Where the symbols take the nodes:
state | β τ ψ ζ λ
z626 | z968 z297 z651 z976 z74
z816 | z916 z457 z482 z397 z515
z754 | z654 z116 z344 z373 z258
z856 | z386 z53 z664 z610 z2
z976 | z979 z637 z939 z197 z744
z341 | z136 z197 z492 z240 z230
z74 | z629 z651 z41 z744 z606
z744 | z6 z939 z416 z492 z324
z367 | z240 z112 z736 z967 z384
z386 | z664 z856 z2 z116 z995
z753 | z397 z829 z287 z386 z95
z515 | z197 z482 z341 z112 z136
z297 | z626 z589 z968 z637 z651
z722 | z666 z23 z969 z103 z539
z771 | z38 z967 z829 z51 z753
z705 | z103 z496 z115 z297 z66
z457 | z816 z384 z916 z753 z482
z792 | z23 z373 z722 z496 z666
z589 | z297 z324 z626 z389 z968
z666 | z969 z722 z539 z115 z610
z979 | z939 z976 z744 z341 z6
z384 | z457 z736 z816 z829 z916
z38 | z829 z771 z753 z53 z397
z629 | z41 z74 z606 z6 z496
z492 | z230 z136 z561 z384 z867
z637 | z976 z389 z979 z515 z939
z324 | z589 z416 z297 z867 z626
z995 | z36 z2 z967 z344 z771
z41 | z606 z629 z496 z416 z705
z116 | z754 z610 z654 z290 z344
z496 | z705 z606 z103 z589 z115
z916 | z482 z816 z515 z287 z197
z51 | z53 z585 z856 z969 z386
z651 | z74 z968 z629 z939 z41
z230 | z561 z492 z867 z457 z389
z867 | z389 z561 z637 z916 z976
z654 | z344 z754 z258 z792 z585
z95 | z112 z287 z367 z995 z240
z66 | z113 z115 z504 z651 z290
z2 | z995 z664 z36 z654 z967
z561 | z867 z230 z389 z816 z637
z112 | z367 z95 z240 z36 z736
z103 | z115 z705 z66 z626 z113
z240 | z736 z367 z384 z771 z457
z23 | z722 z792 z666 z705 z969
z585 | z51 z258 z53 z666 z856
z258 | z585 z344 z51 z722 z53
z664 | z2 z386 z995 z754 z36
z539 | z610 z969 z116 z113 z754
z115 | z66 z103 z113 z968 z504
z287 | z95 z397 z112 z2 z367
z416 | z324 z6 z589 z561 z297
z344 | z258 z654 z585 z23 z51
z610 | z116 z539 z754 z504 z654
z397 | z287 z753 z95 z664 z112
z829 | z753 z38 z397 z856 z287
z969 | z539 z666 z610 z66 z116
z606 | z496 z41 z705 z324 z103
z967 | z771 z36 z38 z585 z829
z6 | z416 z744 z324 z230 z589
z939 | z744 z979 z6 z136 z416
z504 | z290 z113 z373 z629 z792
z36 | z967 z995 z771 z258 z38
z290 | z373 z504 z792 z41 z23
z136 | z492 z341 z230 z736 z561
z113 | z504 z66 z290 z74 z373
z389 | z637 z867 z976 z482 z979
z968 | z651 z626 z74 z979 z629
z736 | z384 z240 z457 z38 z816
z373 | z792 z290 z23 z606 z722
z53 | z856 z51 z386 z539 z664
z197 | z341 z515 z136 z367 z492
z482 | z515 z916 z197 z95 z341

In the rows, zero is written as 26.

The rows follow the links: the fewer symbols apart two nodes are, the more alike their rows tend to be.

Each row is also shifted at random along 7 hidden directions that mean nothing.

Some nodes, each with a row of numbers:
z258: [ 33  25  28  30  30  29  23  24  26  26  23  27  26  31  27  22  29  23  27  25  20  27  26  28  18  26  34  24  23  25  30  23  27  27  20  27  26  35  22  24  29  31  31  34  21  23  27  29  32]
z496: [ 14  28  20  18   9  25  26  16  27  26  27  29  36  10  30  39  26  27  38  30  37  23  33  25  27  26  13  27  22  19  24  10  35  25  44  30  23  14  30  18  24  32  31  30  36  24  18  16  14]
z939: [  7  27  15  19  24  21  32  24  23  31  29  30  30  26  27  29  24  35  21  19  33  20  32  27  29  31  24  24  29  25  25  24  18  29  28  23  27  22  28  28  23  22  24  34  31  25  26  23  22]
z561: [ 27  15  28  26  30  24  17  28  28  34  27  34  20  38  23   8  25  18  21  29  18  33  12  33  22  29  36  32  29  30  33  20  29  23  25  25  31  32  23  27  19  29  26  23  31  29  18  27  28]
z856: [ 21  27  24  30  20  25  25  27  29  27  18  27  26  19  25  28  29  27  34  30  27  27  23  25  23  24  29  25  19  28  24  26  34  30  38  29  30  21  28  18  29  31  32  23  26  23  24  25  23]
z744: [ 20  27  23  23  28  24  29  36  21  17  19  22  25  27  23  20  33  27  20  29  14  30  22  22  27  28  31  27  28  30  24  37  24  27  18  31  29  23  20  25  25  23  23  18  27  22  29  30  19]
z389: [ 16  24  23  22  29  24  28  30  23  30  28  32  26  29  25  23  22  30  20  24  30  22  29  25  27  28  24  25  31  22  27  26  19  29  22  26  26  26  27  32  23  23  23  30  29  26  26  25  26]
z116: [ 35  26  30  29  27  29  30  21  26  25  33  21  29  25  29  34  21  26  29  24  28  23  31  21  26  24  23  20  23  23  23  25  24  25  20  23  24  34  26  26  28  26  23  29  19  25  33  27  28]
z969: [ 20  27  19  29  23  27  31  24  28  21  29  22  26  21  24  30  28  30  28  25  26  22  26  20  30  24  24  29  19  26  25  31  24  24  29  25  27  18  27  22  25  24  20  20  25  25  28  24  24]
z482: [ 24  29  25  26  26  25  22  24  27  21  22  25  23  23  22  27  25  28  28  26  27  26  27  29  25  27  27  22  32  28  28  27  23  27  20  27  25  26  25  32  26  22  28  25  27  29  25  22  25]
z606: [ 21  29  24  21  21  27  29  18  23  18  34  26  31  21  28  35  29  30  25  22  32  18  30  27  30  26  18  31  27  21  28  25  17  20  19  23  21  22  20  32  27  23  25  31  32  29  22  20  26]
z736: [ 32  23  25  29  35  25  22  23  26  36  23  27  21  26  22  22  21  28  31  24  24  29  25  32  24  43  37  16  29  31  31  25  30  27  19  25  30  41  27  31  25  25  28  29  19  25  28  32  25]
z197: [ 32  25  32  26  22  22  22  23  31  23  25  23  23  28  25  28  22  25  19  24  32  28  21  26  30  15  24  25  32  31  19  29  18  24  27  18  26  22  29  31  25  19  23  17  28  32  25  17  29]
z397: [ 19  30  19  29  31  24  28  32  24  25  18  22  18  24  20  23  28  31  22  22  24  23  23  26  28  28  31  25  24  31  23  38  23  29  27  24  28  20  28  25  28  18  24  20  21  25  28  28  27]
z539: [ 25  27  23  27  22  28  26  24  29  19  36  20  29  28  25  27  29  17  26  28  20  27  26  23  24  14  20  33  20  25  27  23  29  19  28  26  21  22  23  21  24  30  22  22  27  27  24  24  25]
z51: [ 12  31  16  29  22  27  25  23  33  16  28  27  25  20  21  27  31  27  32  27  30  20  26  25  23  19  27  35  19  23  31  30  25  23  32  30  23  10  23  22  25  26  28  20  31  30  15  20  26]
z504: [ 42  19  32  27  29  29  32  34  21  32  12  24  23  24  31  26  23  35  17  20  27  24  22  16  34  30  27  19  24  25  15  33  20  34  25  22  35  27  32  22  27  20  20  24  16  18  39  32  32]
z492: [ 21  21  27  27  29  27  22  33  24  30  26  32  23  33  24  15  30  23  17  29  19  29  19  31  24  23  28  31  32  31  29  28  26  23  22  24  31  32  24  32  23  27  24  29  30  29  24  30  27]
z515: [ 18  28  22  26  23  24  19  27  32  18  27  26  22  27  20  20  30  23  20  26  27  27  21  29  25  15  25  34  30  31  28  30  22  22  28  26  25  14  25  30  22  22  23  18  33  34  17  19  26]
z968: [ 27  27  26  18  24  25  24  21  31  15  37  24  28  24  27  28  25  23  21  24  33  23  30  22  28  18  19  32  27  20  27  27  18  17  21  27  18  13  21  30  20  23  21  20  30  32  18  21  25]
z103: [ 27  24  28  25  25  29  30  23  19  27  32  28  29  25  28  30  28  30  24  24  28  20  26  27  30  29  19  28  27  22  26  25  20  21  19  21  26  31  22  32  27  25  24  34  28  27  27  26  28]
z829: [ 17  31  20  24  23  22  23  16  30  26  35  26  22  28  23  28  20  20  28  21  34  19  28  30  24  18  19  29  24  22  27  18  24  24  34  21  14  16  29  25  25  23  28  24  28  30  17  15  29]
z66: [ 26  26  27  24  24  31  33  28  18  25  25  26  30  17  29  35  24  32  30  27  30  19  30  19  30  30  14  23  24  18  24  27  23  27  21  28  25  26  26  28  28  25  23  31  25  23  31  28  24]
z416: [ 28  25  30  21  23  24  26  30  21  22  23  22  30  25  28  26  27  21  25  31  16  34  26  23  24  26  25  23  27  28  21  24  32  25  24  29  25  29  22  22  25  29  27  23  26  20  29  29  15]
z2: [ 21  25  26  29  29  26  26  17  26  35  41  33  24  33  25  27  23  24  25  20  33  17  26  34  24  25  22  29  25  23  30  23  20  21  25  14  22  36  24  33  29  27  28  37  26  32  22  24  36]
z816: [ 10  34  15  26  31  29  26  33  23  21  22  29  25  20  20  25  31  33  27  27  25  22  36  28  20  30  25  26  31  24  35  31  24  28  16  35  25  26  23  35  26  25  26  35  28  29  24  30  23]
z722: [ 33  23  26  29  22  26  29  28  27  21  18  18  23  25  27  27  26  29  23  24  22  26  19  18  31  22  29  25  19  29  18  32  24  28  31  23  30  18  29  16  26  21  20  14  21  21  32  24  27]

From each start, follow one symbol. Which node do you reach?
Answer with the node's name.
start [ 31  21  25  26  26  30  24  33  25  22  19  25  22  30  26  15  30  23  21  26  17  27  17  22  27  22  28  33  21  24  27  27  27  26  26  29  28  18  24  19  23  26  21  18  25  23  24  28  30]
λ: z23
start [ 27  25  28  20  23  23  24  24  29  17  38  22  27  30  25  22  28  16  19  28  21  30  23  24  26  16  22  34  27  27  25  27  25  15  23  25  20  19  20  27  20  26  21  16  31  30  19  23  21]
ψ: z297
start [ 14  30  17  27  26  23  25  29  27  30  23  24  22  25  22  22  28  26  22  23  25  26  25  28  25  24  27  27  24  31  24  28  29  26  36  23  27  20  30  22  25  24  25  23  24  26  23  26  24]
λ: z367
start [ 34  27  31  23  25  27  27  19  22  14  26  23  27  22  26  33  28  29  30  24  25  22  25  25  30  32  26  25  28  23  27  30  17  22   9  26  22  27  16  32  29  21  27  25  27  27  26  23  25]
ζ: z416
start [ 20  18  20  25  22  28  22  23  28  37  29  35  26  27  27  17  30  26  24  25  28  25  17  30  27  32  29  36  21  25  32  16  31  21  39  23  34  21  28  20  20  31  24  28  32  27  16  26  27]
ψ: z113
start [ 18  29  21  26  30  25  27  24  21  32  27  29  23  28  24  26  23  27  27  21  29  19  31  30  23  30  24  22  26  22  28  23  24  30  25  24  21  30  28  28  29  25  30  36  23  24  26  26  31]
ζ: z53
start [ 22  21  26  24  24  22  22  27  32  28  31  30  21  28  23  20  22  24  20  27  32  26  19  25  30  19  24  32  29  28  25  29  22  23  32  22  28  18  28  30  19  22  20  16  32  33  19  21  26]
τ: z492
start [ 26  29  24  27  32  26  27  28  24  32  21  25  25  20  25  30  21  33  28  24  31  24  35  27  24  34  26  14  30  26  26  27  25  30  21  26  28  35  31  32  26  23  26  34  20  25  32  31  24]
τ: z736
start [ 25  27  27  29  33  26  25  26  23  25  30  28  19  28  21  23  23  23  30  25  26  20  24  27  25  28  25  27  24  22  30  31  23  26  17  25  19  29  23  31  30  22  27  25  23  28  24  27  31]
λ: z829
start [ 30  26  26  29  28  23  23  32  29  30  21  21  19  32  23  17  28  22  13  23  19  31  17  28  27  19  32  27  26  36  18  31  28  24  34  18  30  25  31  22  24  24  22  17  20  26  27  29  29]
ζ: z995
start [ 30  24  27  19  19  24  20  18  29  24  26  27  30  24  29  24  27  21  27  26  26  29  27  28  23  26  27  28  25  23  29  14  30  22  30  30  23  20  23  21  21  31  30  27  30  25  17  22  23]
τ: z651
start [ 23  29  29  31  26  26  28  26  24  26  29  26  26  26  27  30  28  25  23  25  28  21  27  27  24  17  21  27  25  26  23  30  22  25  25  19  24  30  25  29  31  27  28  32  24  28  28  26  32]
β: z664
start [ 14  26  14  28  27  31  31  33  22  21  21  26  24  24  23  21  34  34  24  23  20  19  24  23  28  29  28  33  20  23  31  33  23  28  23  31  29  15  23  22  25  23  20  25  27  23  26  28  26]
ζ: z496
start [ 31  22  30  31  33  25  25  26  26  32  27  29  18  30  23  22  21  25  25  23  29  22  20  27  27  29  30  25  23  25  25  32  23  27  24  20  27  31  26  29  27  22  27  24  21  28  26  28  34]
τ: z995
start [ 11  33  18  26  30  29  22  35  26  15  25  26  23  27  20  19  35  27  15  26  23  23  30  29  20  15  22  35  33  26  33  35  19  22  17  31  23  18  21  36  24  23  22  29  30  33  21  27  28]
ζ: z287
start [ 48  21  37  20  24  23  20  13  29  20  32  23  27  30  29  27  19  18  28  23  27  30  22  28  27  28  30  23  27  23  27  17  22  19  14  23  19  30  18  28  24  25  28  21  26  27  22  21  28]
ψ: z629
start [ 37  20  28  26  26  28  28  23  21  32  18  25  26  29  30  26  22  29  26  20  23  25  22  24  28  35  30  19  22  24  24  19  25  32  25  23  29  31  29  20  27  26  25  30  20  18  33  27  30]
λ: z722
